Here is a tiny trained network, its code and every weight. The questions are about switching its units off for an input and a target symbol, where a switched-off unit gives its printed mean instead of its output.

import numpy as np


def w(rows, s, z=0):
    codes = np.array(rows[::2]) - 128.0
    scale = np.full(codes.shape[1], s)
    scale[-1] = z or s
    return codes * scale


def norm(h):
    return h / np.sqrt((h * h).mean(-1, keepdims=True) + 1e-5)


def f(y):
    return np.maximum(y, 0)


def softmax(a):
    e = np.exp(a - a.max(-1, keepdims=True))
    return e / e.sum(-1, keepdims=True)


def log_softmax(a):
    a = a - a.max(-1, keepdims=True)
    return a - np.log(np.exp(a).sum(-1, keepdims=True))


def net(x, mask):
    ids = ['γηλξφω'.index(c) for c in x.split()]
    T = len(ids)
    res = E[ids] + P[:T]
    u = 0
    for l in range(2):
        q, k, v = (norm(res) @ M[l].T for M in (Q, K, V))
        z = softmax(np.where(np.tri(T) > 0, q @ k.T / 4**0.5, -1e9)) @ v
        res = res + np.where(mask[u], z, O[l][:, -1]) @ O[l][:, :-1]
        u += 1
        y = f(norm(res) @ A[l][:, :-1].T + A[l][:, -1])
        res = res + np.where(mask[u : u + 8], y, B[l][:, -1]) @ B[l][:, :-1]
        u += 8
    return log_softmax(norm(res)[-1] @ U[:, :-1].T + U[:, -1])


Q, K, V, O, A, B = {}, {}, {}, {}, {}, {}
E = w([
[107,208,255],'γ',
[143,111,155],'η',
[74,113,93],'λ',
[51,94,112],'ξ',
[126,115,129],'φ',
[133,111,135],'ω',
],0.0083)
P = w([
[139,138,119],'0',
[172,136,148],'1',
[139,84,67],'2',
[106,191,153],'3',
[151,68,134],'4',
[141,154,106],'5',
[7,97,213],'6',
[222,138,41],'7',
],0.02)
Q[0] = w([
[108,232,87],'0.h0',
[106,44,237],'0.h0',
[250,116,5],'0.h0',
[176,65,103],'0.h0',
],0.013)
K[0] = w([
[76,205,193],'0.h0',
[126,13,106],'0.h0',
[113,246,63],'0.h0',
[123,134,2],'0.h0',
],0.013)
V[0] = w([
[39,92,91],'0.h0',
[90,38,222],'0.h0',
[223,254,88],'0.h0',
[106,161,30],'0.h0',
],0.0097)
O[0] = w([
[134,232,127,161],'0.h0',
[254,143,51,1],'0.h0',
[115,76,181,196],'0.h0',
[27,166,198,249],'0.h0',
],0.0076,0.0021)
A[0] = w([
[104,10,97,145],'0.n0',
[198,209,178,93],'0.n1',
[197,32,81,140],'0.n2',
[118,35,120,116],'0.n3',
[97,226,142,1],'0.n4',
[58,106,138,4],'0.n5',
[131,184,14,114],'0.n6',
[30,56,164,19],'0.n7',
],0.012,0.0047)
B[0] = w([
[183,31,116,255],'0.n0',
[250,178,76,165],'0.n1',
[121,176,22,198],'0.n2',
[128,86,96,215],'0.n3',
[126,42,86,186],'0.n4',
[67,196,254,172],'0.n5',
[215,149,142,204],'0.n6',
[160,129,210,252],'0.n7',
],0.0082,0.0065)
Q[1] = w([
[165,179,40],'1.h0',
[76,1,145],'1.h0',
[118,42,137],'1.h0',
[4,24,217],'1.h0',
],0.0075)
K[1] = w([
[246,101,102],'1.h0',
[42,190,1],'1.h0',
[102,111,73],'1.h0',
[47,84,50],'1.h0',
],0.0083)
V[1] = w([
[73,104,226],'1.h0',
[234,180,226],'1.h0',
[35,253,233],'1.h0',
[111,86,186],'1.h0',
],0.0044)
O[1] = w([
[209,194,212,148],'1.h0',
[254,151,122,246],'1.h0',
[128,63,100,70],'1.h0',
[89,107,77,161],'1.h0',
],0.0041,0.0012)
A[1] = w([
[163,217,140,11],'1.n0',
[86,207,197,4],'1.n1',
[138,122,126,8],'1.n2',
[148,123,148,235],'1.n3',
[147,127,153,247],'1.n4',
[170,249,117,76],'1.n5',
[139,184,154,202],'1.n6',
[197,223,127,93],'1.n7',
],0.018,0.0032)
B[1] = w([
[228,91,143,195],'1.n0',
[39,106,25,196],'1.n1',
[159,116,131,128],'1.n2',
[112,158,118,201],'1.n3',
[90,178,128,204],'1.n4',
[175,246,178,247],'1.n5',
[114,164,84,194],'1.n6',
[159,226,151,254],'1.n7',
],0.013,0.0075)
U = w([
[148,42,115,171],'γ',
[80,106,246,69],'η',
[152,100,52,46],'λ',
[160,200,153,255],'ξ',
[11,155,83,108],'φ',
[118,85,228,82],'ω',
],0.013,0.0036)

Each question gives the input, a string of symbols that net reads in full, and the target symbol t.
The units are the heads (4 rows each of Q, K, V and O) and the neurons (one row each of A and B). Each row of codes is followed by its name. A weight is (code - 128) times the scale printed after its matrix; where a second scale follows, it is the last column's (O, A, B and U).
mask holds one flag per unit, layer by layer, with each layer's heads first. A switched-off unit (its flag False) gives its mean, the last column of its rows in O or B, instead of its output. The means were averaged over made-up inputs and are rounded, as every weight is.
A unit's drop is (log p(t) with every unit on - log p(t) with that unit switched off) / (log p(t) with every unit on - log p(t) with every unit switched off).
The circuit of an input: a set's keep is (log p(t) with only the set's units on - log p(t) with every unit switched off) / (log p(t) with every unit on - log p(t) with every unit switched off). Starting from the 12 units with the biggest drops (on a tie, the unit counted first), units are removed one at a time, each time the one whose removal leaves the highest keep (on an exact tie, the one counted first), for as long as the keep stays at least 0.8.
units of the circuit, in order: the units of the circuit, biggest drop first
k most important neurons: the k neurons with the biggest drops, biggest first
top k neurons in layer l: the k neurons of layer l with the biggest drops, biggest first
drop of u: that unit's drop, to one decimal
input λ γ ξ λ ξ η φ, target ξ: units of the circuit, in order	[0.h0]
input ω η ξ λ, target γ: units of the circuit, in order	[0.h0, 0.n0, 1.n5]
input ξ λ ξ η, target φ: units of the circuit, in order	[0.h0, 0.n0, 1.n1, 1.n5]
input γ φ λ ω φ η ξ ω, target γ: units of the circuit, in order	[0.h0, 1.n5]
input ω ξ ξ φ λ ξ ω, target φ: 2 most important neurons	[0.n4, 0.n0]
input ξ ξ φ γ λ λ φ, target φ: 2 most important neurons	[0.n0, 0.n4]
input η γ φ φ λ λ λ, target φ: top 3 neurons in layer 0	[0.n1, 0.n2, 0.n4]
input λ ξ η φ ω, target γ: top 2 neurons in layer 0	[0.n0, 0.n3]
input ξ ω η η φ, target γ: 2 most important neurons	[1.n5, 1.n7]
input ξ η γ ξ λ, target λ: top 2 neurons in layer 0	[0.n0, 0.n7]
input ξ φ η φ, target η: 2 most important neurons	[0.n2, 0.n6]
input λ ω φ λ, target ω: drop of 0.n0	0.2
input η η φ ξ η, target η: drop of 1.n7	0.2
input φ η ω, target η: drop of 0.h0	1.1
input ξ λ η ξ ξ λ λ, target ξ: most important neuron	[0.n6]
